Here is a tiny trained network, its code and every weight. The questions are about switching its units off for an input and a target symbol, where a switched-off unit gives its printed mean instead of its output.

import numpy as np


def w(rows, s, z=0):
    codes = np.array(rows[::2]) - 128.0
    scale = np.full(codes.shape[1], s)
    scale[-1] = z or s
    return codes * scale


def norm(h):
    return h / np.sqrt((h * h).mean(-1, keepdims=True) + 1e-5)


def f(y):
    return y / 2 * (1 + np.tanh(0.7978845608 * (y + 0.044715 * y**3)))


def softmax(a):
    e = np.exp(a - a.max(-1, keepdims=True))
    return e / e.sum(-1, keepdims=True)


def log_softmax(a):
    a = a - a.max(-1, keepdims=True)
    return a - np.log(np.exp(a).sum(-1, keepdims=True))


def net(x, mask):
    ids = ['Ωαδζπσφψ'.index(c) for c in x.split()]
    T = len(ids)
    res = E[ids] + P[:T]
    u = 0
    for l in range(2):
        r = norm(res)
        for j in range(2):
            rows = slice(2 * j, 2 * j + 2)
            q, k, v = (r @ M[l][rows].T for M in (Q, K, V))
            z = softmax(np.where(np.tri(T) > 0, q @ k.T / 2**0.5, -1e9)) @ v
            o = O[l][rows]
            res = res + np.where(mask[u + j], z, o[:, -1]) @ o[:, :-1]
        u += 2
        y = f(norm(res) @ A[l][:, :-1].T + A[l][:, -1])
        res = res + np.where(mask[u : u + 16], y, B[l][:, -1]) @ B[l][:, :-1]
        u += 16
    return log_softmax(norm(res)[-1] @ U[:, :-1].T + U[:, -1])


Q, K, V, O, A, B = {}, {}, {}, {}, {}, {}
E = w([
[77,100,106,110,39,168,158,199,89,125],'Ω',
[97,181,156,115,118,251,120,148,30,24],'α',
[51,123,84,90,162,96,89,147,107,69],'δ',
[92,103,72,118,122,75,149,204,124,188],'ζ',
[97,48,73,151,122,60,126,186,172,102],'π',
[107,156,102,200,155,126,109,158,26,116],'σ',
[140,129,82,225,85,82,118,177,143,105],'φ',
[125,240,85,64,158,157,17,122,163,44],'ψ',
],0.016)
P = w([
[175,81,197,121,105,172,178,119,73,159],'0',
[159,160,86,130,112,173,137,195,109,151],'1',
[115,129,113,195,171,204,111,149,110,240],'2',
[111,106,159,106,131,75,180,94,211,33],'3',
[176,221,166,73,8,243,209,185,127,132],'4',
[81,107,103,173,152,125,107,153,117,200],'5',
],0.014)
Q[0] = w([
[109,86,106,153,191,136,127,2,189,197],'L0H0',
[142,155,239,116,63,82,156,2,124,182],'L0H0',
[7,74,74,229,205,164,32,162,164,129],'L0H1',
[158,144,11,118,57,239,54,186,81,228],'L0H1',
],0.0076)
K[0] = w([
[148,210,102,105,152,78,162,166,193,86],'L0H0',
[108,171,22,92,116,151,46,165,230,159],'L0H0',
[133,130,200,85,85,45,187,48,145,92],'L0H1',
[75,121,178,155,154,129,156,1,187,181],'L0H1',
],0.0086)
V[0] = w([
[195,129,195,209,166,98,145,119,226,82],'L0H0',
[133,21,161,53,87,126,104,121,166,119],'L0H0',
[120,155,185,69,127,119,3,81,125,93],'L0H1',
[90,95,149,8,229,104,160,137,111,144],'L0H1',
],0.0066)
O[0] = w([
[168,171,120,76,120,123,116,41,103,190,2],'L0H0',
[203,112,81,197,208,195,138,145,224,148,165],'L0H0',
[147,159,239,178,236,147,108,185,125,164,60],'L0H1',
[123,171,88,155,114,81,255,19,128,138,116],'L0H1',
],0.0097,0.0055)
A[0] = w([
[97,152,180,81,91,82,81,151,110,88,67],'L0N0',
[131,140,36,92,118,135,111,119,105,121,89],'L0N1',
[170,73,95,97,136,193,125,42,136,147,106],'L0N2',
[149,177,122,223,96,138,211,155,80,96,158],'L0N3',
[122,156,75,148,84,6,72,198,199,228,147],'L0N4',
[240,141,91,108,147,189,60,106,160,82,128],'L0N5',
[102,230,168,217,104,91,211,134,186,106,155],'L0N6',
[188,135,228,102,220,109,90,155,102,150,20],'L0N7',
[76,211,70,87,141,87,45,170,105,128,189],'L0N8',
[169,117,170,108,112,133,135,25,111,169,1],'L0N9',
[164,112,127,113,89,159,178,203,137,119,157],'L0N10',
[69,59,95,106,99,109,139,169,164,88,127],'L0N11',
[168,77,117,104,104,181,2,132,130,150,112],'L0N12',
[198,114,151,124,66,135,55,123,102,150,89],'L0N13',
[163,90,190,91,116,208,108,159,113,206,55],'L0N14',
[139,190,172,109,190,210,177,71,183,152,115],'L0N15',
],0.0075,0.003)
B[0] = w([
[175,134,203,138,125,77,137,108,102,173,163],'L0N0',
[147,171,80,184,84,111,171,130,132,178,177],'L0N1',
[196,79,104,170,129,140,96,155,121,173,126],'L0N2',
[85,101,114,111,161,83,100,80,179,142,244],'L0N3',
[88,157,169,108,112,120,97,78,61,108,218],'L0N4',
[112,58,94,143,148,84,196,178,144,160,175],'L0N5',
[69,150,153,1,216,121,123,139,99,150,218],'L0N6',
[183,157,87,157,128,91,54,225,186,128,153],'L0N7',
[48,97,193,169,114,84,143,91,126,170,232],'L0N8',
[168,140,172,117,142,202,149,172,155,97,112],'L0N9',
[123,188,120,84,177,168,102,111,138,159,223],'L0N10',
[139,190,192,147,153,166,99,116,123,73,254],'L0N11',
[56,75,104,93,158,85,66,80,90,142,190],'L0N12',
[110,110,128,68,170,117,55,157,113,104,144],'L0N13',
[113,123,121,125,120,89,115,121,115,107,143],'L0N14',
[121,92,99,88,135,71,135,128,141,183,144],'L0N15',
],0.0076,0.0062)
Q[1] = w([
[39,106,29,184,166,183,89,164,103,219],'L1H0',
[156,195,132,68,86,135,151,184,158,112],'L1H0',
[254,115,212,92,117,75,184,115,106,130],'L1H1',
[133,89,127,133,173,104,120,108,78,122],'L1H1',
],0.0092)
K[1] = w([
[201,3,184,149,128,99,158,47,126,160],'L1H0',
[76,124,111,197,170,170,88,128,64,219],'L1H0',
[26,192,105,130,97,125,120,172,151,147],'L1H1',
[208,142,113,45,134,118,98,86,211,39],'L1H1',
],0.0074)
V[1] = w([
[176,173,151,46,50,168,254,134,69,205],'L1H0',
[146,100,93,118,41,189,162,214,153,92],'L1H0',
[157,167,187,133,112,136,146,189,168,75],'L1H1',
[103,164,172,140,144,197,131,69,35,16],'L1H1',
],0.0087)
O[1] = w([
[133,180,173,114,93,38,171,166,89,80,1],'L1H0',
[94,157,99,203,55,91,154,140,138,121,116],'L1H0',
[10,60,22,88,109,151,112,203,175,166,94],'L1H1',
[163,106,182,115,113,121,138,100,235,181,139],'L1H1',
],0.014,0.0072)
A[1] = w([
[146,178,25,152,208,101,86,147,2,83,54],'L1N0',
[153,46,76,133,93,159,150,86,178,149,129],'L1N1',
[148,163,118,104,151,151,164,74,177,121,113],'L1N2',
[180,136,106,158,109,66,159,129,229,198,132],'L1N3',
[141,165,184,127,95,103,59,21,97,200,111],'L1N4',
[106,48,152,87,103,168,106,162,96,151,89],'L1N5',
[88,91,199,152,152,209,103,150,224,124,133],'L1N6',
[60,178,93,159,165,122,95,49,161,143,229],'L1N7',
[157,206,138,78,156,177,185,160,157,74,134],'L1N8',
[165,103,206,157,170,106,122,250,93,122,137],'L1N9',
[99,185,94,161,131,81,147,135,49,93,194],'L1N10',
[122,114,82,99,200,133,52,200,104,82,123],'L1N11',
[143,75,111,158,63,153,103,28,116,99,195],'L1N12',
[160,83,131,124,147,213,154,100,123,66,137],'L1N13',
[108,81,116,69,114,139,86,108,56,193,253],'L1N14',
[168,124,174,101,191,173,26,154,110,94,184],'L1N15',
],0.0084,0.0022)
B[1] = w([
[248,2,166,32,71,218,177,72,127,75,196],'L1N0',
[79,235,91,140,154,128,180,42,90,65,154],'L1N1',
[77,134,138,134,154,127,184,75,100,165,154],'L1N2',
[189,138,159,37,134,201,195,57,74,19,144],'L1N3',
[204,79,155,205,57,156,98,145,130,124,192],'L1N4',
[139,168,165,128,134,128,65,62,204,124,173],'L1N5',
[182,97,153,150,134,101,144,143,99,130,254],'L1N6',
[130,144,136,152,43,148,218,125,119,164,226],'L1N7',
[83,126,183,146,139,55,172,141,161,162,162],'L1N8',
[163,199,73,120,173,95,122,158,44,122,143],'L1N9',
[93,115,171,32,215,139,160,139,127,174,176],'L1N10',
[107,163,162,115,114,20,167,133,28,114,217],'L1N11',
[91,186,38,120,95,138,95,163,156,98,180],'L1N12',
[189,165,117,232,176,126,80,121,73,165,169],'L1N13',
[150,152,158,126,138,116,52,89,122,91,208],'L1N14',
[76,167,76,175,193,35,131,150,126,186,247],'L1N15',
],0.0068,0.0084)
U = w([
[146,116,36,193,93,184,165,122,182,138,48],'Ω',
[139,90,167,79,186,143,199,51,212,179,35],'α',
[157,131,150,167,245,116,138,188,139,147,246],'δ',
[94,208,136,182,66,64,165,198,150,88,75],'ζ',
[152,159,90,91,106,95,206,68,81,68,155],'π',
[155,56,255,116,96,100,160,171,185,138,168],'σ',
[178,166,200,188,108,108,73,51,103,133,47],'φ',
[82,66,100,90,116,114,13,164,119,106,230],'ψ',
],0.0076,0.0013)

Each question gives the input, a string of symbols that net reads in full, and the target symbol t.
The units are the heads (2 rows each of Q, K, V and O) and the neurons (one row each of A and B). Each row of codes is followed by its name. A weight is (code - 128) times the scale printed after its matrix; where a second scale follows, it is the last column's (O, A, B and U).
mask holds one flag per unit, layer by layer, with each layer's heads first. A switched-off unit (its flag False) gives its mean, the last column of its rows in O or B, instead of its output. The means were averaged over made-up inputs and are rounded, as every weight is.
A unit's drop is (log p(t) with every unit on - log p(t) with that unit switched off) / (log p(t) with every unit on - log p(t) with every unit switched off).
The circuit of an input: a set's keep is (log p(t) with only the set's units on - log p(t) with every unit switched off) / (log p(t) with every unit on - log p(t) with every unit switched off). Starting from the 12 units with the biggest drops (on a tie, the unit counted first), units are removed one at a time, each time the one whose removal leaves the highest keep (on an exact tie, the one counted first), for as long as the keep stays at least 0.8.
circuit, biggest first: the units of the circuit, biggest drop first
k most important neurons: the k neurons with the biggest drops, biggest first
which heads matter: for each layer, one digit per head in row order, 1 if its drop is at least 0.15 and else 0, layers parted by /
input α α δ, target σ: circuit, biggest first	L1H1, L1H0
input σ α δ, target σ: which heads matter	10 / 01
input δ φ φ π, target ψ: which heads matter	11 / 01
input ψ φ φ ψ, target ψ: circuit, biggest first	L0H1
input π δ σ, target π: circuit, biggest first	L1H1, L0H1
input σ φ π, target σ: circuit, biggest first	L0H0, L1H1
input δ α Ω ζ ψ, target ζ: which heads matter	11 / 00
input ψ ζ φ δ φ ζ, target α: which heads matter	11 / 00
input ζ ζ ζ δ ψ φ, target ζ: 4 most important neurons	L0N12, L1N0, L0N11, L0N8
input ζ Ω ψ σ, target ζ: circuit, biggest first	L0H1, L1H0, L0N12
input ψ ψ Ω ζ, target ψ: which heads matter	01 / 01
input ψ δ φ, target ψ: which heads matter	11 / 01
input φ σ φ φ ζ, target ψ: which heads matter	01 / 00
input ζ π ψ σ π σ, target ζ: circuit, biggest first	L1H0, L0N12
input ζ ψ ψ Ω ζ, target δ: which heads matter	01 / 00
input α σ ψ α Ω, target α: circuit, biggest first	L1H1
input π δ π σ, target α: circuit, biggest first	L0H1, L0N6, L0N3
input δ ζ ψ α, target δ: which heads matter	11 / 10
input π δ φ δ φ ψ, target α: 2 most important neurons	L1N10, L1N0
input φ φ ζ, target φ: circuit, biggest first	L0H0, L1H1
input ζ φ δ α, target ψ: 2 most important neurons	L0N12, L1N7
input ζ π φ π φ α, target Ω: which heads matter	10 / 00
input ζ ψ Ω φ, target ζ: which heads matter	11 / 10
input Ω ψ ζ, target Ω: which heads matter	10 / 01
input Ω δ σ π, target Ω: which heads matter	10 / 10
